Here is a tiny trained network, its code and every weight. The questions are about switching its units off for an input and a target symbol, where a switched-off unit gives its printed mean instead of its output.

import numpy as np


def w(rows, s, z=0):
    codes = np.array(rows[::2]) - 128.0
    scale = np.full(codes.shape[1], s)
    scale[-1] = z or s
    return codes * scale


def f(y):
    return np.maximum(y, 0)


def softmax(a):
    e = np.exp(a - a.max(-1, keepdims=True))
    return e / e.sum(-1, keepdims=True)


def log_softmax(a):
    a = a - a.max(-1, keepdims=True)
    return a - np.log(np.exp(a).sum(-1, keepdims=True))


def net(x, mask):
    ids = ['ΠΦΩαδεζηλμ'.index(c) for c in x.split()]
    T = len(ids)
    res = E[ids] + P[:T]
    u = 0
    for l in range(2):
        r = res
        for j in range(3):
            rows = slice(3 * j, 3 * j + 3)
            q, k, v = (r @ M[l][rows].T for M in (Q, K, V))
            z = softmax(np.where(np.tri(T) > 0, q @ k.T / 3**0.5, -1e9)) @ v
            o = O[l][rows]
            res = res + np.where(mask[u + j], z, o[:, -1]) @ o[:, :-1]
        u += 3
        y = f(res @ A[l][:, :-1].T + A[l][:, -1])
        res = res + np.where(mask[u : u + 12], y, B[l][:, -1]) @ B[l][:, :-1]
        u += 12
    return log_softmax(res[-1] @ U[:, :-1].T + U[:, -1])


Q, K, V, O, A, B = {}, {}, {}, {}, {}, {}
E = w([
[119,69,85,98,189,86,61],'Π',
[77,102,72,86,90,139,65],'Φ',
[207,196,136,150,166,98,201],'Ω',
[138,188,199,167,119,165,137],'α',
[91,63,99,155,135,218,234],'δ',
[97,208,148,167,66,162,125],'ε',
[7,26,179,102,66,133,159],'ζ',
[168,89,141,209,40,125,185],'η',
[225,60,89,14,128,122,168],'λ',
[88,114,204,91,143,46,218],'μ',
],0.016)
P = w([
[165,125,151,107,129,241,80],'0',
[142,188,51,128,90,113,158],'1',
[133,174,72,123,77,92,165],'2',
[115,164,90,123,59,63,167],'3',
[114,143,114,126,53,48,176],'4',
[92,128,129,127,44,39,181],'5',
[82,113,153,138,47,22,194],'6',
[81,97,182,139,56,3,203],'7',
[76,92,175,133,50,20,210],'8',
],0.0064)
Q[0] = w([
[173,154,94,208,101,177,149],'0.h1',
[104,247,144,222,71,89,243],'0.h1',
[195,154,156,188,32,125,199],'0.h1',
[92,127,148,100,173,181,108],'0.h2',
[106,217,105,174,99,164,180],'0.h2',
[122,162,180,179,97,124,157],'0.h2',
[149,121,47,136,151,216,107],'0.h3',
[134,188,159,121,110,76,118],'0.h3',
[145,110,73,109,139,108,99],'0.h3',
],0.012)
K[0] = w([
[142,83,132,211,95,81,121],'0.h1',
[73,57,252,205,74,19,188],'0.h1',
[175,2,173,157,33,20,190],'0.h1',
[104,134,127,87,162,146,48],'0.h2',
[44,130,229,186,120,65,140],'0.h2',
[119,108,155,98,119,46,191],'0.h2',
[168,140,109,182,144,190,96],'0.h3',
[94,126,180,96,147,134,207],'0.h3',
[154,109,91,151,171,132,49],'0.h3',
],0.0097)
V[0] = w([
[49,110,179,106,124,142,129],'0.h1',
[213,67,100,147,53,172,140],'0.h1',
[154,36,147,234,58,90,119],'0.h1',
[146,143,145,234,146,168,122],'0.h2',
[110,89,133,53,115,150,129],'0.h2',
[168,136,93,153,72,167,103],'0.h2',
[150,117,137,160,133,201,150],'0.h3',
[144,152,96,96,2,90,130],'0.h3',
[174,161,91,149,129,203,86],'0.h3',
],0.0066)
O[0] = w([
[148,175,123,91,89,109,95,110],'0.h1',
[108,139,112,209,146,113,139,227],'0.h1',
[165,79,86,192,162,104,95,254],'0.h1',
[153,96,174,122,83,122,143,135],'0.h2',
[94,133,165,127,151,125,130,114],'0.h2',
[120,121,95,101,111,193,70,151],'0.h2',
[157,83,166,145,105,173,165,125],'0.h3',
[119,144,3,148,139,133,161,194],'0.h3',
[124,70,129,189,145,171,171,78],'0.h3',
],0.0073,0.0086)
A[0] = w([
[130,207,108,138,94,146,159,140],'0.n1',
[99,230,83,128,156,124,142,85],'0.n2',
[191,144,206,90,187,194,195,116],'0.n3',
[13,96,93,92,42,225,110,90],'0.n4',
[190,133,194,112,199,177,53,64],'0.n5',
[143,99,130,156,81,35,171,145],'0.n6',
[132,141,230,55,190,134,127,45],'0.n7',
[162,251,200,42,121,115,88,32],'0.n8',
[164,150,123,155,254,89,45,189],'0.n9',
[87,80,230,144,146,182,79,67],'0.n10',
[165,119,101,192,37,197,79,190],'0.n11',
[100,131,106,162,89,98,105,2],'0.n12',
],0.0075,0.0022)
B[0] = w([
[132,120,175,158,118,64,127,160],'0.n1',
[167,118,166,126,111,162,146,157],'0.n2',
[138,65,111,59,130,233,186,145],'0.n3',
[75,146,117,108,80,140,62,160],'0.n4',
[231,113,214,169,165,98,67,131],'0.n5',
[127,199,96,145,157,191,90,247],'0.n6',
[159,140,161,181,162,151,73,137],'0.n7',
[110,223,160,83,219,196,153,151],'0.n8',
[57,129,139,162,1,213,66,156],'0.n9',
[123,93,231,138,55,183,124,133],'0.n10',
[107,173,179,136,139,138,136,225],'0.n11',
[182,114,127,108,160,138,132,168],'0.n12',
],0.008,0.011)
Q[1] = w([
[37,151,138,72,182,124,61],'1.h1',
[239,208,161,131,110,130,202],'1.h1',
[80,201,159,211,126,97,91],'1.h1',
[150,113,166,167,206,182,97],'1.h2',
[64,4,120,122,255,109,183],'1.h2',
[97,182,210,22,187,119,188],'1.h2',
[171,225,120,146,172,129,207],'1.h3',
[121,154,136,144,115,66,120],'1.h3',
[116,153,98,96,112,92,39],'1.h3',
],0.0095)
K[1] = w([
[146,146,177,104,151,202,66],'1.h1',
[137,192,107,123,134,27,125],'1.h1',
[90,157,121,184,178,121,74],'1.h1',
[153,136,196,151,124,157,158],'1.h2',
[180,101,106,111,156,249,182],'1.h2',
[105,121,150,34,148,76,179],'1.h2',
[113,202,91,189,140,48,163],'1.h3',
[127,166,131,141,125,105,61],'1.h3',
[131,125,193,113,141,139,69],'1.h3',
],0.012)
V[1] = w([
[143,254,193,221,197,192,136],'1.h1',
[231,34,129,176,202,102,157],'1.h1',
[128,77,221,114,89,112,139],'1.h1',
[151,138,142,90,181,134,162],'1.h2',
[110,80,87,114,84,118,119],'1.h2',
[104,28,120,147,123,170,218],'1.h2',
[102,139,52,118,233,118,36],'1.h3',
[113,125,118,105,211,162,217],'1.h3',
[44,163,89,108,110,108,116],'1.h3',
],0.0073)
O[1] = w([
[109,100,150,100,173,100,42,248],'1.h1',
[92,130,1,192,183,107,109,140],'1.h1',
[138,144,122,164,110,45,158,97],'1.h1',
[105,182,124,129,171,171,139,104],'1.h2',
[150,98,176,117,154,72,92,111],'1.h2',
[118,166,127,91,102,96,50,124],'1.h2',
[96,95,72,137,95,224,75,95],'1.h3',
[155,51,110,105,132,123,177,130],'1.h3',
[139,146,132,100,148,158,95,103],'1.h3',
],0.0083,0.018)
A[1] = w([
[137,172,170,189,40,172,179,43],'1.n1',
[64,71,65,134,92,213,139,187],'1.n2',
[64,136,170,172,40,85,134,139],'1.n3',
[174,103,109,181,126,31,107,180],'1.n4',
[124,42,112,89,74,62,152,95],'1.n5',
[2,156,172,111,107,138,96,62],'1.n6',
[83,60,69,173,183,105,164,71],'1.n7',
[234,110,88,134,114,167,159,43],'1.n8',
[66,132,113,107,189,176,113,126],'1.n9',
[223,102,145,157,112,102,221,108],'1.n10',
[48,123,109,47,116,134,137,252],'1.n11',
[128,138,217,164,138,187,176,244],'1.n12',
],0.0091,0.0029)
B[1] = w([
[85,163,73,79,127,48,109,153],'1.n1',
[184,64,182,165,128,90,181,190],'1.n2',
[193,195,77,168,121,154,119,184],'1.n3',
[130,132,76,112,135,161,108,251],'1.n4',
[105,128,167,152,255,180,185,174],'1.n5',
[197,93,53,107,154,152,150,198],'1.n6',
[107,208,201,55,70,143,134,224],'1.n7',
[140,193,85,84,192,117,126,151],'1.n8',
[135,152,71,127,104,37,135,185],'1.n9',
[142,5,68,117,98,196,162,167],'1.n10',
[82,103,164,147,106,129,87,181],'1.n11',
[59,100,71,160,116,108,147,195],'1.n12',
],0.008,0.012)
U = w([
[167,163,86,234,138,186,97,195],'Π',
[137,106,127,98,60,188,102,103],'Φ',
[50,161,120,104,142,124,143,126],'Ω',
[191,125,117,158,174,19,143,16],'α',
[254,95,71,118,155,123,170,99],'δ',
[240,132,189,98,134,86,99,160],'ε',
[178,170,90,127,49,21,158,80],'ζ',
[158,68,72,111,106,29,97,19],'η',
[109,55,165,203,56,50,192,253],'λ',
[144,60,154,140,140,130,115,118],'μ',
],0.0059,0.0053)

Each question gives the input, a string of symbols that net reads in full, and the target symbol t.
The units are the heads (3 rows each of Q, K, V and O) and the neurons (one row each of A and B). Each row of codes is followed by its name. A weight is (code - 128) times the scale printed after its matrix; where a second scale follows, it is the last column's (O, A, B and U).
mask holds one flag per unit, layer by layer, with each layer's heads first. A switched-off unit (its flag False) gives its mean, the last column of its rows in O or B, instead of its output. The means were averaged over made-up inputs and are rounded, as every weight is.
A unit's drop is (log p(t) with every unit on - log p(t) with that unit switched off) / (log p(t) with every unit on - log p(t) with every unit switched off).
The circuit of an input: a set's keep is (log p(t) with only the set's units on - log p(t) with every unit switched off) / (log p(t) with every unit on - log p(t) with every unit switched off). Starting from the 12 units with the biggest drops (on a tie, the unit counted first), units are removed one at a time, each time the one whose removal leaves the highest keep (on an exact tie, the one counted first), for as long as the keep stays at least 0.8.
units of the circuit, in order: the units of the circuit, biggest drop first
unit that matters most: the unit with the biggest drop
top k neurons: the k neurons with the biggest drops, biggest first
k most important neurons of layer l: the k neurons of layer l with the biggest drops, biggest first
which heads matter: for each layer, one digit per head in row order, 1 if its drop is at least 0.15 and else 0, layers parted by /
input Φ Φ ε η ζ, target Φ: units of the circuit, in order => (1.h1 1.h3)
input α ε Π η δ Ω Ω Φ, target α: which heads matter => 001 / 101
input λ Π Π Ω, target δ: top 3 neurons => (1.n10 0.n3 0.n11)
input μ Φ ε Ω Ω η δ, target λ: unit that matters most => 1.n2
input Ω ζ λ λ α, target ε: units of the circuit, in order => (0.h1 1.h1)
input ε η ζ λ Ω Ω η Π Π, target ε: units of the circuit, in order => (1.h1 0.h1)
input ε δ Π, target ε: units of the circuit, in order => (0.h1 1.h1)
input μ Ω α μ η Ω μ, target Ω: 2 most important neurons of layer 0 => (0.n8 0.n6)
input μ ε Π, target μ: top 3 neurons => (0.n8 1.n5 0.n9)
input Φ δ η ε λ ε Π, target Φ: which heads matter => 100 / 101
input Ω η Ω Ω Ω Π, target Ω: 2 most important neurons of layer 0 => (0.n3 0.n6)
input μ λ α, target Ω: units of the circuit, in order => (0.h1 0.n8 1.n12 0.h3)
input η η ζ μ Ω Φ Φ Φ, target η: top 3 neurons => (0.n4 1.n9 0.n11)
input ε δ η ζ α Φ η Φ, target ε: top neuron => (0.n4)
input Φ η Φ, target Φ: which heads matter => 100 / 101
input λ Ω ε, target ζ: which heads matter => 100 / 100
input μ η α α Φ, target μ: top 2 neurons => (0.n8 1.n5)
input λ δ Ω Π, target λ: which heads matter => 010 / 101
input α λ η Π μ ζ, target α: top 2 neurons => (1.n5 0.n10)
input Ω μ ζ δ, target λ: which heads matter => 000 / 101
input Ω Ω η μ λ Φ, target Ω: which heads matter => 101 / 101
input ε Ω λ α, target λ: which heads matter => 100 / 001
input Ω η Π η Φ μ η η Π, target Ω: top 2 neurons => (0.n3 1.n7)
input η Φ η η Π η η Π, target η: top 3 neurons => (1.n9 0.n11 1.n6)
input η λ Φ Π, target η: unit that matters most => 0.h1
input Φ η ε Φ, target Φ: 2 most important neurons of layer 1 => (1.n11 1.n9)
input η δ μ Ω Ω α, target Ω: which heads matter => 101 / 010
input η Ω ε Ω η ζ Ω, target ε: 2 most important neurons of layer 0 => (0.n8 0.n9)
